Below are the code and all the weights of a small trained network. Each question names an input and a class and asks about switching units off, where a switched-off unit gives its printed mean instead of its output.

import numpy as np


def w(rows, s, z=0):
    codes = np.array(rows[::2]) - 128.0
    scale = np.full(codes.shape[1], s)
    scale[-1] = z or s
    return codes * scale


def f(y):
    return y / 2 * (1 + np.tanh(0.7978845608 * (y + 0.044715 * y**3)))


def log_softmax(a):
    a = a - a.max(-1, keepdims=True)
    return a - np.log(np.exp(a).sum(-1, keepdims=True))


def net(x, mask):
    res = np.array(x, float).reshape(1, 6) / 4 @ E
    y = f(res @ A[0][:, :-1].T + A[0][:, -1])
    res = res + np.where(mask, y, B[0][:, -1]) @ B[0][:, :-1]
    return log_softmax(res[-1] @ U[:, :-1].T + U[:, -1])


A, B = {}, {}
E = w([
[220,202,142],'x0',
[88,120,178],'x1',
[53,254,189],'x2',
[121,198,81],'x3',
[130,175,109],'x4',
[130,119,135],'x5',
],0.0073)
A[0] = w([
[72,145,152,133],'n1',
[86,141,90,80],'n2',
[67,76,132,226],'n3',
[212,142,180,204],'n4',
[152,213,152,254],'n5',
[101,190,181,130],'n6',
[215,150,112,114],'n7',
[191,94,128,212],'n8',
[42,167,167,218],'n9',
[193,212,234,226],'n10',
[168,238,88,177],'n11',
[50,129,172,141],'n12',
[119,161,105,32],'n13',
[192,94,187,200],'n14',
[86,73,146,227],'n15',
[2,153,219,111],'n16',
[179,153,121,224],'n17',
],0.013,0.0033)
B[0] = w([
[163,83,255,168],'n1',
[149,106,212,137],'n2',
[56,235,102,202],'n3',
[130,69,92,192],'n4',
[46,78,157,241],'n5',
[99,146,192,209],'n6',
[171,49,128,179],'n7',
[109,109,56,202],'n8',
[89,119,193,232],'n9',
[44,114,78,254],'n10',
[103,57,143,247],'n11',
[175,186,195,184],'n12',
[158,131,143,132],'n13',
[85,176,50,189],'n14',
[73,201,123,198],'n15',
[185,252,155,244],'n16',
[102,6,106,180],'n17',
],0.0053,0.0078)
U = w([
[115,123,10,118],'0',
[83,119,125,249],'1',
[146,85,255,173],'2',
[179,154,226,2],'3',
[252,2,165,51],'4',
],0.0093,0.0042)

Each question gives the input, the list of numbers given to net, and the class t.
The units are the neurons (one row each of A and B). Each row of codes is followed by its name. A weight is (code - 128) times the scale printed after its matrix; where a second scale follows, it is the last column's (A, B and U).
mask holds one flag per neuron, in row order. A switched-off neuron (its flag False) gives its mean, the last column of its row in B, instead of its output. The means were averaged over made-up inputs and are rounded, as every weight is.
A unit's drop is (log p(t) with every unit on - log p(t) with that unit switched off) / (log p(t) with every unit on - log p(t) with every unit switched off).
The circuit of an input: a set's keep is (log p(t) with only the set's units on - log p(t) with every unit switched off) / (log p(t) with every unit on - log p(t) with every unit switched off). Starting from the 12 units with the biggest drops (on a tie, the unit counted first), units are removed one at a time, each time the one whose removal leaves the highest keep (on an exact tie, the one counted first), for as long as the keep stays at least 0.8.
circuit, biggest first: the units of the circuit, biggest drop first
most important unit: the unit with the biggest drop
k most important neurons: the k neurons with the biggest drops, biggest first
drop of u: that unit's drop, to one decimal
input [2,-5,-5,0,3,-5], class 4: circuit, biggest first -> (n3, n7)
input [7,-8,0,0,6,-1], class 4: circuit, biggest first -> (n7, n17)
input [-4,8,5,1,-5,8], class 3: circuit, biggest first -> (n16, n12)
input [-2,-8,-8,-5,1,-7], class 0: 2 most important neurons -> (n8, n14)
input [5,-8,-2,-3,-1,-1], class 4: circuit, biggest first -> (n7, n3)
input [-6,7,8,-1,4,5], class 3: circuit, biggest first -> (n16)
input [-8,1,7,6,0,3], class 3: circuit, biggest first -> (n16, n12)
input [5,-5,-6,8,-5,5], class 4: circuit, biggest first -> (n7, n3)
input [2,0,-2,3,6,-3], class 4: 3 most important neurons -> (n3, n15, n14)
input [7,1,7,4,7,5], class 2: 2 most important neurons -> (n6, n11)
input [3,6,-3,1,2,2], class 0: 2 most important neurons -> (n1, n9)
input [2,3,-1,-6,8,-8], class 0: drop of n3 -> -0.1
input [7,-3,-4,7,5,5], class 4: drop of n17 -> 0.1
input [7,6,-5,2,-8,-7], class 0: most important unit -> n14
input [1,-5,-5,7,3,-2], class 4: drop of n3 -> 0.2
input [-3,-1,-8,0,-2,-6], class 0: drop of n12 -> 0.0
